Here is a tiny trained network, its code and every weight. The questions are about switching its units off for an input and a target symbol, where a switched-off unit gives its printed mean instead of its output.

import numpy as np


def w(rows, s, z=0):
    codes = np.array(rows[::2]) - 128.0
    scale = np.full(codes.shape[1], s)
    scale[-1] = z or s
    return codes * scale


def f(y):
    return np.maximum(y, 0)


def softmax(a):
    e = np.exp(a - a.max(-1, keepdims=True))
    return e / e.sum(-1, keepdims=True)


def log_softmax(a):
    a = a - a.max(-1, keepdims=True)
    return a - np.log(np.exp(a).sum(-1, keepdims=True))


def net(x, mask):
    ids = ['ΓΔΛΞΣαβεζθμπφψω'.index(c) for c in x.split()]
    T = len(ids)
    res = E[ids] + P[:T]
    u = 0
    for l in range(2):
        r = res
        for j in range(2):
            rows = slice(2 * j, 2 * j + 2)
            q, k, v = (r @ M[l][rows].T for M in (Q, K, V))
            z = softmax(np.where(np.tri(T) > 0, q @ k.T / 2**0.5, -1e9)) @ v
            o = O[l][rows]
            res = res + np.where(mask[u + j], z, o[:, -1]) @ o[:, :-1]
        u += 2
        y = f(res @ A[l][:, :-1].T + A[l][:, -1])
        res = res + np.where(mask[u : u + 8], y, B[l][:, -1]) @ B[l][:, :-1]
        u += 8
    return log_softmax(res[-1] @ U[:, :-1].T + U[:, -1])


Q, K, V, O, A, B = {}, {}, {}, {}, {}, {}
E = w([
[183,120,91,132,30,44,108,147],'Γ',
[64,56,56,107,125,83,136,161],'Δ',
[5,125,144,56,97,152,175,163],'Λ',
[54,107,50,75,91,169,85,125],'Ξ',
[164,148,38,226,92,77,114,141],'Σ',
[46,148,117,26,55,118,189,73],'α',
[68,13,19,156,115,157,160,98],'β',
[74,136,64,127,95,138,228,52],'ε',
[175,84,161,117,76,101,57,127],'ζ',
[142,100,110,149,91,203,78,199],'θ',
[114,104,12,127,228,239,106,213],'μ',
[148,218,133,117,227,66,190,105],'π',
[165,46,144,224,139,78,73,119],'φ',
[127,93,86,52,212,127,93,61],'ψ',
[240,66,165,91,50,171,137,174],'ω',
],0.017)
P = w([
[84,60,84,115,88,82,137,149],'0',
[104,87,107,127,88,104,135,122],'1',
[116,103,123,132,88,124,136,94],'2',
[135,103,145,143,92,148,139,57],'3',
[147,100,157,149,87,160,149,34],'4',
[164,101,164,160,89,187,150,10],'5',
],0.014)
Q[0] = w([
[44,75,142,81,94,121,194,31],'L0H1',
[128,163,211,143,145,54,108,157],'L0H1',
[212,111,215,173,63,76,99,157],'L0H2',
[148,247,108,120,213,116,111,186],'L0H2',
],0.013)
K[0] = w([
[208,108,175,114,168,184,199,17],'L0H1',
[130,102,105,174,132,64,85,158],'L0H1',
[36,183,153,143,67,72,233,131],'L0H2',
[131,74,10,81,98,50,115,185],'L0H2',
],0.012)
V[0] = w([
[231,139,48,87,145,89,155,93],'L0H1',
[135,144,96,204,141,122,202,106],'L0H1',
[20,107,138,106,130,201,193,145],'L0H2',
[101,84,168,195,253,187,149,200],'L0H2',
],0.0071)
O[0] = w([
[87,190,87,110,166,133,101,88,141],'L0H1',
[136,136,49,116,83,148,119,183,97],'L0H1',
[121,199,159,211,148,201,131,146,254],'L0H2',
[108,188,152,159,2,90,93,108,26],'L0H2',
],0.0096,0.0061)
A[0] = w([
[145,133,167,114,148,150,153,150,10],'L0N1',
[174,74,95,207,127,8,131,79,57],'L0N2',
[58,217,123,119,134,178,131,117,9],'L0N3',
[105,95,117,161,2,121,131,119,92],'L0N4',
[131,102,131,164,143,99,190,95,104],'L0N5',
[220,98,184,158,75,168,80,179,3],'L0N6',
[79,128,73,84,99,152,167,90,33],'L0N7',
[124,176,185,18,116,142,188,161,191],'L0N8',
],0.0084,0.0055)
B[0] = w([
[97,103,218,93,113,130,144,132,144],'L0N1',
[85,254,74,29,111,164,82,129,189],'L0N2',
[132,68,29,130,151,76,161,98,185],'L0N3',
[94,177,213,124,109,159,127,162,209],'L0N4',
[132,167,154,126,111,142,140,165,183],'L0N5',
[135,178,59,149,93,47,96,76,207],'L0N6',
[112,103,120,133,27,73,143,67,227],'L0N7',
[176,168,51,176,152,120,130,117,255],'L0N8',
],0.0081,0.0058)
Q[1] = w([
[133,152,117,91,68,1,70,210],'L1H1',
[123,94,205,154,174,95,207,182],'L1H1',
[162,181,60,192,107,251,139,160],'L1H2',
[60,47,77,94,116,139,214,9],'L1H2',
],0.0088)
K[1] = w([
[94,136,121,117,147,70,116,254],'L1H1',
[82,85,124,114,79,177,68,132],'L1H1',
[47,127,79,169,130,141,182,80],'L1H2',
[236,151,131,105,134,187,93,39],'L1H2',
],0.009)
V[1] = w([
[159,218,152,124,145,58,254,53],'L1H1',
[111,232,176,136,214,47,198,153],'L1H1',
[186,109,145,129,151,110,17,161],'L1H2',
[235,142,91,125,51,123,238,186],'L1H2',
],0.0065)
O[1] = w([
[119,147,119,131,159,1,173,204,187],'L1H1',
[132,201,188,129,94,37,244,137,72],'L1H1',
[152,46,145,118,98,132,199,91,2],'L1H2',
[209,239,89,21,109,169,188,121,138],'L1H2',
],0.0075,0.0068)
A[1] = w([
[115,85,112,49,162,99,148,112,65],'L1N1',
[196,6,159,124,125,110,170,136,104],'L1N2',
[158,169,171,175,49,87,65,135,83],'L1N3',
[189,92,189,91,192,102,56,131,149],'L1N4',
[106,159,146,163,213,149,180,159,95],'L1N5',
[191,164,116,166,172,116,68,169,3],'L1N6',
[152,77,175,157,152,170,80,187,71],'L1N7',
[181,101,117,158,175,157,146,112,121],'L1N8',
],0.011,0.0064)
B[1] = w([
[211,150,156,192,84,174,182,48,255],'L1N1',
[144,128,75,150,63,63,75,197,195],'L1N2',
[219,105,143,112,190,76,71,96,250],'L1N3',
[2,145,141,127,67,132,187,158,201],'L1N4',
[180,34,159,120,154,78,145,148,238],'L1N5',
[53,168,161,84,22,140,173,142,220],'L1N6',
[245,66,155,92,154,185,127,85,158],'L1N7',
[123,106,119,170,155,56,146,173,187],'L1N8',
],0.0089,0.0069)
U = w([
[116,123,110,98,144,94,106,98,97],'Γ',
[76,105,109,10,164,75,51,111,210],'Δ',
[100,117,183,115,144,130,144,176,255],'Λ',
[160,73,128,93,177,130,77,91,128],'Ξ',
[115,114,129,88,150,114,118,108,164],'Σ',
[141,106,83,57,231,30,99,99,171],'α',
[106,150,78,193,140,184,94,128,100],'β',
[92,159,3,91,197,98,84,117,110],'ε',
[168,96,55,148,99,83,106,143,34],'ζ',
[53,176,138,88,77,155,123,146,161],'θ',
[152,192,145,198,107,111,72,88,140],'μ',
[88,152,110,112,106,73,134,111,58],'π',
[85,92,193,56,14,105,115,111,84],'φ',
[56,113,92,188,145,60,96,45,102],'ψ',
[135,136,117,71,129,144,154,36,122],'ω',
],0.007,0.0056)

Each question gives the input, a string of symbols that net reads in full, and the target symbol t.
The units are the heads (2 rows each of Q, K, V and O) and the neurons (one row each of A and B). Each row of codes is followed by its name. A weight is (code - 128) times the scale printed after its matrix; where a second scale follows, it is the last column's (O, A, B and U).
mask holds one flag per unit, layer by layer, with each layer's heads first. A switched-off unit (its flag False) gives its mean, the last column of its rows in O or B, instead of its output. The means were averaged over made-up inputs and are rounded, as every weight is.
A unit's drop is (log p(t) with every unit on - log p(t) with that unit switched off) / (log p(t) with every unit on - log p(t) with every unit switched off).
The circuit of an input: a set's keep is (log p(t) with only the set's units on - log p(t) with every unit switched off) / (log p(t) with every unit on - log p(t) with every unit switched off). Starting from the 12 units with the biggest drops (on a tie, the unit counted first), units are removed one at a time, each time the one whose removal leaves the highest keep (on an exact tie, the one counted first), for as long as the keep stays at least 0.8.
circuit, biggest first: the units of the circuit, biggest drop first
most important unit: the unit with the biggest drop
k most important neurons: the k neurons with the biggest drops, biggest first
k most important neurons of layer l: the k neurons of layer l with the biggest drops, biggest first
heads that matter: for each layer, one digit per head in row order, 1 if its drop is at least 0.15 and else 0, layers parted by /
input ψ ω ψ ζ ψ ζ, target φ: heads that matter => 01 / 01
input ε ψ μ, target θ: circuit, biggest first => [L1N6, L0H2, L1H2]
input ψ Λ Λ Ξ, target Ξ: most important neuron of layer 1 => [L1N7]
input ω ε ω Δ, target ω: circuit, biggest first => [L1H2, L1N1, L0H2]
input α φ θ ψ Δ, target ψ: heads that matter => 10 / 01
input μ ω ψ, target ω: circuit, biggest first => [L1H2, L1N1, L0H2, L0N8]
input Λ Λ φ, target μ: circuit, biggest first => [L0H2, L1N3]
input Δ Λ π ζ, target α: heads that matter => 00 / 10
input φ Λ Γ π Ξ Λ, target π: circuit, biggest first => [L1H1, L0H1]
input ψ ω φ, target Δ: circuit, biggest first => [L0H2, L0N2]
input ζ Λ Σ Λ ω Λ, target ω: 2 most important neurons => [L1N1, L0N7]
input Λ μ Λ φ ε, target φ: heads that matter => 01 / 00
input π Λ Σ ζ Λ β, target ζ: circuit, biggest first => [L0H2, L1N2, L1H2]
input Λ ω φ Λ ψ Λ, target ψ: circuit, biggest first => [L1H2, L0H1, L0N3]
input Λ Ξ ζ ε ε, target ζ: 2 most important neurons of layer 0 => [L0N7, L0N2]
input Λ Λ ω π θ, target α: most important unit => L0N6
input ω Λ ψ, target ω: circuit, biggest first => [L0H2, L0N8, L1N1, L1H2]
input φ ω ψ ω, target ζ: circuit, biggest first => [L1N2, L0H2]
input ζ φ α, target φ: circuit, biggest first => [L0H2, L0N7]
input ψ ζ ω Λ β, target ω: 3 most important neurons => [L0N2, L1N1, L0N8]
input Ξ Δ Λ, target Ξ: most important unit => L0H1
input ω ε Λ Ξ, target ε: circuit, biggest first => [L0H1, L1H2]
input ω Λ Λ ω ε, target ω: circuit, biggest first => [L1H2, L0H2]
input φ ζ Σ Λ, target ζ: heads that matter => 11 / 01
input ω Λ ω, target μ: 2 most important neurons => [L0N6, L1N3]
